Below is a small trained network, with its code and all its weights. Each question gives an input and a target symbol and asks what happens when units are switched off, that is, made to give their printed mean instead of their output.

import numpy as np


def w(rows, s, z=0):
    codes = np.array(rows[::2]) - 128.0
    scale = np.full(codes.shape[1], s)
    scale[-1] = z or s
    return codes * scale


def f(y):
    return np.maximum(y, 0)


def softmax(a):
    e = np.exp(a - a.max(-1, keepdims=True))
    return e / e.sum(-1, keepdims=True)


def log_softmax(a):
    a = a - a.max(-1, keepdims=True)
    return a - np.log(np.exp(a).sum(-1, keepdims=True))


def net(x, mask):
    ids = ['βγεζηθλμω'.index(c) for c in x.split()]
    T = len(ids)
    res = E[ids] + P[:T]
    u = 0
    for l in range(2):
        q, k, v = (res @ M[l].T for M in (Q, K, V))
        z = softmax(np.where(np.tri(T) > 0, q @ k.T / 3**0.5, -1e9)) @ v
        res = res + np.where(mask[u], z, O[l][:, -1]) @ O[l][:, :-1]
        u += 1
        y = f(res @ A[l][:, :-1].T + A[l][:, -1])
        res = res + np.where(mask[u : u + 16], y, B[l][:, -1]) @ B[l][:, :-1]
        u += 16
    return log_softmax(res[-1] @ U[:, :-1].T + U[:, -1])


Q, K, V, O, A, B = {}, {}, {}, {}, {}, {}
E = w([
[179,104,103,115,254],'β',
[64,167,215,197,101],'γ',
[114,93,89,52,120],'ε',
[148,183,30,78,196],'ζ',
[200,33,149,119,161],'η',
[219,118,197,243,207],'θ',
[120,32,207,61,18],'λ',
[79,214,75,205,221],'μ',
[44,253,93,104,93],'ω',
],0.0082)
P = w([
[255,236,146,5,213],'0',
[122,121,128,146,130],'1',
[141,131,132,147,130],'2',
[131,120,125,149,144],'3',
[140,122,118,145,135],'4',
[134,125,123,140,142],'5',
[139,123,127,143,143],'6',
[142,122,128,136,144],'7',
[125,120,129,134,160],'8',
[136,122,127,136,155],'9',
],0.0055)
Q[0] = w([
[144,197,57,129,254],'L0H1',
[213,120,58,96,231],'L0H1',
[234,70,117,104,219],'L0H1',
],0.0088)
K[0] = w([
[176,254,127,146,246],'L0H1',
[228,208,155,61,226],'L0H1',
[246,146,171,50,212],'L0H1',
],0.0088)
V[0] = w([
[38,138,101,195,162],'L0H1',
[138,164,109,58,117],'L0H1',
[11,4,119,147,36],'L0H1',
],0.0041)
O[0] = w([
[3,155,107,164,68,89],'L0H1',
[188,180,133,48,149,146],'L0H1',
[84,157,218,84,7,4],'L0H1',
],0.0044,0.0038)
A[0] = w([
[116,208,11,72,212,158],'L0N1',
[159,134,136,117,156,1],'L0N2',
[61,165,204,208,87,106],'L0N3',
[171,12,114,221,214,150],'L0N4',
[191,68,192,23,128,113],'L0N5',
[230,92,144,55,183,148],'L0N6',
[188,53,157,224,178,153],'L0N7',
[183,190,226,208,151,146],'L0N8',
[120,131,170,94,182,61],'L0N9',
[215,102,136,144,217,124],'L0N10',
[181,1,137,72,50,211],'L0N11',
[69,226,160,130,128,192],'L0N12',
[145,111,132,234,206,166],'L0N13',
[111,218,20,69,245,153],'L0N14',
[106,137,143,105,40,106],'L0N15',
[35,132,165,185,96,223],'L0N16',
],0.0059,0.0079)
B[0] = w([
[184,163,62,137,93,237],'L0N1',
[191,159,254,9,193,128],'L0N2',
[167,86,125,112,167,143],'L0N3',
[101,103,126,182,170,254],'L0N4',
[146,76,204,67,177,165],'L0N5',
[178,71,142,125,160,235],'L0N6',
[128,120,162,184,186,230],'L0N7',
[156,119,156,152,217,186],'L0N8',
[110,165,80,133,142,128],'L0N9',
[162,74,127,177,122,231],'L0N10',
[107,140,219,74,224,222],'L0N11',
[211,167,173,117,163,189],'L0N12',
[132,134,135,196,158,245],'L0N13',
[180,160,64,144,89,250],'L0N14',
[89,120,94,112,132,137],'L0N15',
[221,161,157,104,155,206],'L0N16',
],0.0084,0.0063)
Q[1] = w([
[62,65,96,168,88],'L1H1',
[210,182,153,113,160],'L1H1',
[1,108,101,148,62],'L1H1',
],0.0098)
K[1] = w([
[18,109,123,196,116],'L1H1',
[243,119,122,79,158],'L1H1',
[2,131,107,150,93],'L1H1',
],0.008)
V[1] = w([
[219,76,59,85,116],'L1H1',
[131,26,185,185,166],'L1H1',
[150,162,80,254,89],'L1H1',
],0.0069)
O[1] = w([
[49,58,43,122,123,255],'L1H1',
[254,58,140,117,49,192],'L1H1',
[41,138,167,209,34,156],'L1H1',
],0.0064,0.016)
A[1] = w([
[153,143,93,35,237,160],'L1N1',
[216,119,96,103,155,53],'L1N2',
[51,184,107,79,203,255],'L1N3',
[152,234,135,100,48,135],'L1N4',
[121,86,39,131,99,201],'L1N5',
[161,93,47,234,207,44],'L1N6',
[253,96,193,145,73,97],'L1N7',
[161,95,166,195,127,229],'L1N8',
[184,47,128,147,41,174],'L1N9',
[96,73,122,202,20,135],'L1N10',
[36,154,140,150,188,94],'L1N11',
[169,228,127,207,167,114],'L1N12',
[44,147,66,102,182,232],'L1N13',
[174,138,46,222,162,59],'L1N14',
[185,167,83,156,207,57],'L1N15',
[100,34,207,160,215,3],'L1N16',
],0.0057,0.0069)
B[1] = w([
[120,80,204,182,41,196],'L1N1',
[66,103,102,122,66,189],'L1N2',
[247,115,138,156,61,172],'L1N3',
[164,159,171,168,201,137],'L1N4',
[126,92,124,201,199,192],'L1N5',
[71,162,127,33,124,249],'L1N6',
[98,225,85,33,133,219],'L1N7',
[129,158,165,145,205,230],'L1N8',
[96,157,115,110,228,208],'L1N9',
[36,160,174,80,83,172],'L1N10',
[178,190,91,82,114,159],'L1N11',
[129,144,191,193,54,167],'L1N12',
[221,94,99,145,71,178],'L1N13',
[41,126,153,112,70,213],'L1N14',
[49,110,219,113,82,185],'L1N15',
[193,226,10,1,62,197],'L1N16',
],0.0067,0.016)
U = w([
[47,36,180,163,199,154],'β',
[200,136,229,216,209,255],'γ',
[192,10,147,200,156,218],'ε',
[94,134,30,82,41,37],'ζ',
[186,142,49,80,212,115],'η',
[78,254,135,69,156,43],'θ',
[114,105,189,64,39,78],'λ',
[62,150,202,159,62,137],'μ',
[223,223,72,133,70,104],'ω',
],0.0073,0.0069)

Each question gives the input, a string of symbols that net reads in full, and the target symbol t.
The units are the heads (3 rows each of Q, K, V and O) and the neurons (one row each of A and B). Each row of codes is followed by its name. A weight is (code - 128) times the scale printed after its matrix; where a second scale follows, it is the last column's (O, A, B and U).
mask holds one flag per unit, layer by layer, with each layer's heads first. A switched-off unit (its flag False) gives its mean, the last column of its rows in O or B, instead of its output. The means were averaged over made-up inputs and are rounded, as every weight is.
A unit's drop is (log p(t) with every unit on - log p(t) with that unit switched off) / (log p(t) with every unit on - log p(t) with every unit switched off).
The circuit of an input: a set's keep is (log p(t) with only the set's units on - log p(t) with every unit switched off) / (log p(t) with every unit on - log p(t) with every unit switched off). Starting from the 12 units with the biggest drops (on a tie, the unit counted first), units are removed one at a time, each time the one whose removal leaves the highest keep (on an exact tie, the one counted first), for as long as the keep stays at least 0.8.
units of the circuit, in order: the units of the circuit, biggest drop first
k most important neurons: the k neurons with the biggest drops, biggest first
k most important neurons of layer l: the k neurons of layer l with the biggest drops, biggest first
input β γ θ, target β: units of the circuit, in order : (L1H1; L0N14; L0N1)
input ω μ θ, target ω: 3 most important neurons of layer 1 : (L1N16; L1N3; L1N13)
input λ ε ε, target ε: units of the circuit, in order : (L1N6; L1N16; L1N10)
input θ ζ β ε λ β, target θ: 2 most important neurons of layer 1 : (L1N7; L1N6)
input θ λ λ ζ γ λ γ μ ζ η, target θ: 2 most important neurons of layer 1 : (L1N7; L1N10)
input μ ζ θ μ γ ζ ω, target μ: 4 most important neurons of layer 0 : (L0N11; L0N14; L0N1; L0N5)
input ζ ε η, target ζ: 2 most important neurons : (L1N16; L0N14)
input μ θ ε μ β, target μ: 4 most important neurons : (L0N14; L0N1; L1N10; L1N14)
input λ γ θ β θ, target λ: 2 most important neurons : (L1N1; L1N15)
input λ γ η, target λ: 2 most important neurons of layer 1 : (L1N1; L1N15)
input λ η θ β, target λ: 2 most important neurons of layer 0 : (L0N11; L0N5)
input μ λ θ γ γ ζ, target ζ: 2 most important neurons : (L0N1; L0N14)
input η η θ η η μ ω θ θ ε, target ε: units of the circuit, in order : (L1N16; L1N6; L1N10)
input ω ε ε ζ β θ γ, target γ: 3 most important neurons of layer 1 : (L1N7; L1N6; L1N16)
input γ ζ γ θ β β ε, target γ: units of the circuit, in order : (L1H1; L1N16)
input β η ε η γ η ζ λ ζ, target β: 3 most important neurons of layer 1 : (L1N16; L1N5; L1N7)
input ε λ λ θ θ ω θ β, target ε: 4 most important neurons of layer 1 : (L1N7; L1N13; L1N10; L1N9)
input ω β γ, target ω: 2 most important neurons of layer 1 : (L1N11; L1N3)
input λ ω ω β ζ β ε ζ ε ω, target λ: 2 most important neurons : (L1N1; L1N15)
input μ ε μ ε η ω γ θ ε θ, target μ: 3 most important neurons of layer 1 : (L1N7; L1N12; L1N9)
input γ ω λ η ε ω η θ η ε, target γ: 2 most important neurons : (L1N16; L1N6)
input γ μ η λ ζ β ω, target ω: most important neuron : (L1N8)
input β β γ η β λ λ, target β: 2 most important neurons of layer 0 : (L0N14; L0N1)
input β μ β μ η β γ θ μ, target β: 2 most important neurons : (L1N16; L1N7)
input η ε λ, target η: 3 most important neurons : (L1N14; L1N15; L1N9)
input ζ θ ω, target ω: 3 most important neurons of layer 1 : (L1N3; L1N13; L1N6)
input ω ζ ζ λ ζ η ζ ω γ η, target ω: 2 most important neurons of layer 1 : (L1N16; L1N3)
input θ η η η μ θ λ, target θ: 2 most important neurons : (L1N7; L1N9)
